Below is a small trained network, with its code and all its weights. Each question gives an input and a class and asks what happens when units are switched off, that is, made to give their printed mean instead of their output.

import numpy as np


def w(rows, s, z=0):
    codes = np.array(rows[::2]) - 128.0
    scale = np.full(codes.shape[1], s)
    scale[-1] = z or s
    return codes * scale


def f(y):
    return y / 2 * (1 + np.tanh(0.7978845608 * (y + 0.044715 * y**3)))


def log_softmax(a):
    a = a - a.max(-1, keepdims=True)
    return a - np.log(np.exp(a).sum(-1, keepdims=True))


def net(x, mask):
    res = np.array(x, float).reshape(1, 8) / 4 @ E
    y = f(res @ A[0][:, :-1].T + A[0][:, -1])
    res = res + np.where(mask, y, B[0][:, -1]) @ B[0][:, :-1]
    return log_softmax(res[-1] @ U[:, :-1].T + U[:, -1])


A, B = {}, {}
E = w([
[103,144,242,87,159,241,66,116,141],'x0',
[127,57,79,93,204,205,184,225,82],'x1',
[128,126,128,127,128,130,129,128,128],'x2',
[108,205,44,186,172,220,166,17,133],'x3',
[129,129,127,128,128,127,128,130,127],'x4',
[127,127,129,126,127,129,129,128,130],'x5',
[117,39,175,161,247,72,134,45,37],'x6',
[110,193,184,43,170,91,254,118,181],'x7',
],0.0039)
A[0] = w([
[131,82,86,179,109,147,24,143,93,71],'n0',
[127,178,99,112,63,164,121,184,161,55],'n1',
[123,90,156,138,190,96,124,82,90,108],'n2',
[139,89,91,178,111,146,36,143,97,58],'n3',
[123,90,156,138,190,96,124,81,89,109],'n4',
[120,164,181,94,159,98,223,131,147,26],'n5',
[131,127,223,111,143,216,85,114,143,49],'n6',
[132,93,177,104,109,71,108,190,126,20],'n7',
[129,94,178,103,109,69,107,193,125,37],'n8',
[122,173,42,139,157,207,166,11,127,94],'n9',
[125,92,153,138,182,101,126,86,93,97],'n10',
[129,89,96,106,169,192,179,201,104,62],'n11',
[135,91,175,106,109,75,111,185,128,1],'n12',
[128,172,191,98,161,97,237,136,145,42],'n13',
[129,168,170,138,67,71,95,48,146,75],'n14',
[146,101,2,151,106,13,181,128,132,39],'n15',
[129,168,170,138,68,72,95,48,146,74],'n16',
[131,127,223,111,143,216,85,114,143,49],'n17',
[129,94,178,103,110,68,107,193,124,43],'n18',
[124,90,156,138,190,96,124,82,90,108],'n19',
[131,87,95,107,171,194,182,203,105,65],'n20',
[129,188,96,111,51,172,120,194,158,65],'n21',
],0.0095,0.00082)
B[0] = w([
[129,172,124,43,123,139,90,79,139,213],'n0',
[142,89,134,118,84,130,172,148,170,198],'n1',
[140,103,127,117,84,132,160,154,169,182],'n2',
[129,169,127,55,122,137,97,86,138,200],'n3',
[140,103,127,117,84,132,160,154,169,183],'n4',
[132,161,116,61,108,145,83,90,129,178],'n5',
[104,151,128,121,127,96,168,165,43,193],'n6',
[131,161,120,184,144,160,144,106,135,170],'n7',
[131,162,118,187,144,161,145,105,135,173],'n8',
[141,192,125,236,151,186,153,99,147,254],'n9',
[138,108,128,119,90,131,156,150,163,173],'n10',
[127,78,136,156,169,84,69,122,135,190],'n11',
[130,158,121,178,143,158,142,109,135,165],'n12',
[133,164,113,50,106,148,73,83,128,188],'n13',
[129,61,124,149,181,99,77,138,132,208],'n14',
[85,156,163,106,130,107,174,187,6,231],'n15',
[129,61,124,149,181,99,77,138,132,207],'n16',
[104,151,128,121,127,96,168,165,42,193],'n17',
[131,162,118,187,144,162,145,104,135,174],'n18',
[140,104,127,117,84,132,160,154,169,182],'n19',
[126,75,136,157,171,82,67,122,135,193],'n20',
[145,78,131,112,77,131,184,151,182,215],'n21',
],0.022,0.0051)
U = w([
[145,200,106,246,166,210,163,74,149,128],'0',
[59,157,164,106,126,75,182,204,3,59],'1',
[174,56,130,103,39,133,190,179,225,252],'2',
[136,177,104,21,110,146,41,44,141,105],'3',
[128,27,136,172,213,53,34,136,144,98],'4',
],0.0063,0.00036)

Each question gives the input, the list of numbers given to net, and the class t.
The units are the neurons (one row each of A and B). Each row of codes is followed by its name. A weight is (code - 128) times the scale printed after its matrix; where a second scale follows, it is the last column's (A, B and U).
mask holds one flag per neuron, in row order. A switched-off neuron (its flag False) gives its mean, the last column of its row in B, instead of its output. The means were averaged over made-up inputs and are rounded, as every weight is.
A unit's drop is (log p(t) with every unit on - log p(t) with that unit switched off) / (log p(t) with every unit on - log p(t) with every unit switched off).
The circuit of an input: a set's keep is (log p(t) with only the set's units on - log p(t) with every unit switched off) / (log p(t) with every unit on - log p(t) with every unit switched off). Starting from the 12 units with the biggest drops (on a tie, the unit counted first), units are removed one at a time, each time the one whose removal leaves the highest keep (on an exact tie, the one counted first), for as long as the keep stays at least 0.8.
circuit, biggest first: the units of the circuit, biggest drop first
most important unit: the unit with the biggest drop
k most important neurons: the k neurons with the biggest drops, biggest first
drop when u is switched off: that unit's drop, to one decimal
input [7,7,5,6,-8,2,6,-8], class 3: 3 most important neurons -> (n0; n3; n15)
input [-2,0,-1,-5,0,-2,-1,7], class 3: most important unit -> n13
input [-2,6,-4,-2,-2,7,4,3], class 4: 2 most important neurons -> (n20; n11)
input [5,-4,2,5,-4,-7,5,-7], class 3: 4 most important neurons -> (n0; n3; n15; n21)
input [-4,6,7,-3,0,3,-3,-8], class 3: 2 most important neurons -> (n0; n3)
input [5,5,4,-5,-5,-1,6,7], class 3: 3 most important neurons -> (n13; n5; n21)
input [3,7,-2,-6,2,-2,-1,4], class 4: 3 most important neurons -> (n20; n11; n9)
input [2,8,8,1,-3,-4,4,2], class 4: 2 most important neurons -> (n20; n11)
input [1,6,-6,-4,0,-5,0,-4], class 4: 3 most important neurons -> (n9; n20; n11)
input [-7,-1,4,2,0,-8,6,8], class 3: 2 most important neurons -> (n13; n5)
input [7,8,7,-6,3,-6,-6,1], class 4: 3 most important neurons -> (n20; n11; n15)
input [8,1,7,-4,-6,5,8,-2], class 1: 3 most important neurons -> (n17; n6; n21)
input [-7,5,5,4,7,8,3,-8], class 3: 2 most important neurons -> (n0; n3)
input [2,-1,1,-6,-1,1,7,1], class 2: most important unit -> n9
input [-1,-6,-7,-2,-5,0,-5,7], class 3: 2 most important neurons -> (n13; n5)
input [7,4,-5,2,-2,0,1,-8], class 3: 3 most important neurons -> (n0; n3; n15)
input [8,-4,4,-4,-8,-7,4,0], class 1: drop when n4 is switched off -> 0.0
input [-8,-1,-1,-8,-3,-7,-6,-2], class 0: drop when n18 is switched off -> 0.7
input [3,1,3,2,-8,7,-2,0], class 1: drop when n13 is switched off -> 0.1
input [-7,2,-4,-3,5,1,8,7], class 2: circuit, biggest first -> (n4)
input [8,-1,-6,7,0,-8,3,2], class 1: drop when n7 is switched off -> 0.3
